Below is a small trained network, with its code and all its weights. Each question gives an input and a class and asks what happens when units are switched off, that is, made to give their printed mean instead of their output.

import numpy as np


def w(rows, s, z=0):
    codes = np.array(rows[::2]) - 128.0
    scale = np.full(codes.shape[1], s)
    scale[-1] = z or s
    return codes * scale


def f(y):
    return np.maximum(y, 0)


def log_softmax(a):
    a = a - a.max(-1, keepdims=True)
    return a - np.log(np.exp(a).sum(-1, keepdims=True))


def net(x, mask):
    res = np.array(x, float).reshape(1, 8) / 4 @ E
    y = f(res @ A[0][:, :-1].T + A[0][:, -1])
    res = res + np.where(mask, y, B[0][:, -1]) @ B[0][:, :-1]
    return log_softmax(res[-1] @ U[:, :-1].T + U[:, -1])


A, B = {}, {}
E = w([
[94,177,118,149,48,172,238,149],'x0',
[101,3,128,172,55,18,194,46],'x1',
[76,181,44,118,134,140,64,167],'x2',
[235,43,130,97,153,214,197,213],'x3',
[165,143,160,179,100,95,205,140],'x4',
[88,107,110,87,110,88,182,162],'x5',
[177,174,5,249,126,217,91,101],'x6',
[99,236,232,148,16,130,90,106],'x7',
],0.0076)
A[0] = w([
[130,154,2,193,158,100,39,51,119],'N1',
[98,196,46,148,144,142,55,89,157],'N2',
[169,135,174,61,144,115,36,55,209],'N3',
[174,57,161,120,161,101,125,123,250],'N4',
[77,198,142,93,122,153,123,197,140],'N5',
[235,142,106,167,129,203,122,117,135],'N6',
[60,174,100,208,123,124,62,66,186],'N7',
[83,200,233,81,45,159,188,208,254],'N8',
[176,153,112,138,138,189,161,172,163],'N9',
[158,175,122,163,135,228,127,140,145],'N10',
[138,76,108,85,89,39,158,82,226],'N11',
[165,66,165,74,190,112,165,184,203],'N12',
[201,189,123,104,139,189,112,149,158],'N13',
[199,130,89,154,154,189,159,130,141],'N14',
],0.0098,0.0046)
B[0] = w([
[116,121,99,111,58,42,120,208,236],'N1',
[61,210,44,109,84,106,85,179,230],'N2',
[85,185,209,94,171,74,71,162,217],'N3',
[21,105,136,115,196,131,186,116,212],'N4',
[188,186,114,14,128,143,100,135,197],'N5',
[132,143,176,187,150,115,141,207,207],'N6',
[59,187,145,101,43,56,63,129,229],'N7',
[255,132,167,90,107,204,141,58,246],'N8',
[139,116,115,172,172,218,140,188,192],'N9',
[165,217,145,190,154,150,61,168,209],'N10',
[82,36,190,123,86,37,147,72,224],'N11',
[86,66,114,110,190,172,151,165,222],'N12',
[173,146,119,169,178,216,77,187,208],'N13',
[137,85,130,219,138,159,111,203,194],'N14',
],0.0088,0.014)
U = w([
[152,177,216,193,74,104,157,27,239],'0',
[100,168,63,113,54,69,74,189,2],'1',
[195,186,105,80,157,179,121,141,148],'2',
[102,134,164,111,190,94,84,144,85],'3',
[157,162,122,245,174,168,113,189,82],'4',
[102,8,120,133,140,76,199,143,168],'5',
],0.011,0.0027)

Each question gives the input, the list of numbers given to net, and the class t.
The units are the neurons (one row each of A and B). Each row of codes is followed by its name. A weight is (code - 128) times the scale printed after its matrix; where a second scale follows, it is the last column's (A, B and U).
mask holds one flag per neuron, in row order. A switched-off neuron (its flag False) gives its mean, the last column of its row in B, instead of its output. The means were averaged over made-up inputs and are rounded, as every weight is.
A unit's drop is (log p(t) with every unit on - log p(t) with that unit switched off) / (log p(t) with every unit on - log p(t) with every unit switched off).
The circuit of an input: a set's keep is (log p(t) with only the set's units on - log p(t) with every unit switched off) / (log p(t) with every unit on - log p(t) with every unit switched off). Starting from the 12 units with the biggest drops (on a tie, the unit counted first), units are removed one at a time, each time the one whose removal leaves the highest keep (on an exact tie, the one counted first), for as long as the keep stays at least 0.8.
units of the circuit, in order: the units of the circuit, biggest drop first
k most important neurons: the k neurons with the biggest drops, biggest first
drop of u: that unit's drop, to one decimal
input [8,0,-7,-1,-3,-3,-8,2], class 0: most important neuron : [N8]
input [8,-2,-8,4,-1,1,-8,8], class 2: units of the circuit, in order : [N5 N8]
input [-2,-5,0,-1,7,-7,-6,-2], class 2: 2 most important neurons : [N11 N7]
input [7,-6,-1,-8,-2,1,-3,-2], class 2: 2 most important neurons : [N8 N1]
input [3,5,-3,3,2,4,7,5], class 0: 2 most important neurons : [N13 N12]
input [2,-4,4,-1,-4,-3,6,-3], class 1: 3 most important neurons : [N1 N2 N7]
input [1,-7,-3,-5,-1,-1,7,2], class 1: 2 most important neurons : [N7 N2]
input [8,-5,5,0,0,-5,3,8], class 2: 2 most important neurons : [N5 N8]
input [6,8,4,-2,-6,1,0,-3], class 5: 2 most important neurons : [N11 N2]
input [1,2,-3,-2,2,-3,-8,2], class 0: 2 most important neurons : [N8 N1]
input [6,1,3,3,-1,-2,-6,-1], class 2: 2 most important neurons : [N8 N1]
input [-8,3,-6,8,-6,-7,-8,2], class 5: drop of N14 : 0.0
input [1,-5,-4,5,3,-6,-6,-8], class 4: drop of N11 : 0.3
input [8,-7,6,1,-7,-4,-4,-3], class 2: units of the circuit, in order : [N5]
input [0,5,2,3,-8,-4,-7,6], class 0: drop of N8 : 0.2
input [3,-4,-8,-2,-4,-7,-2,4], class 2: drop of N8 : 0.1
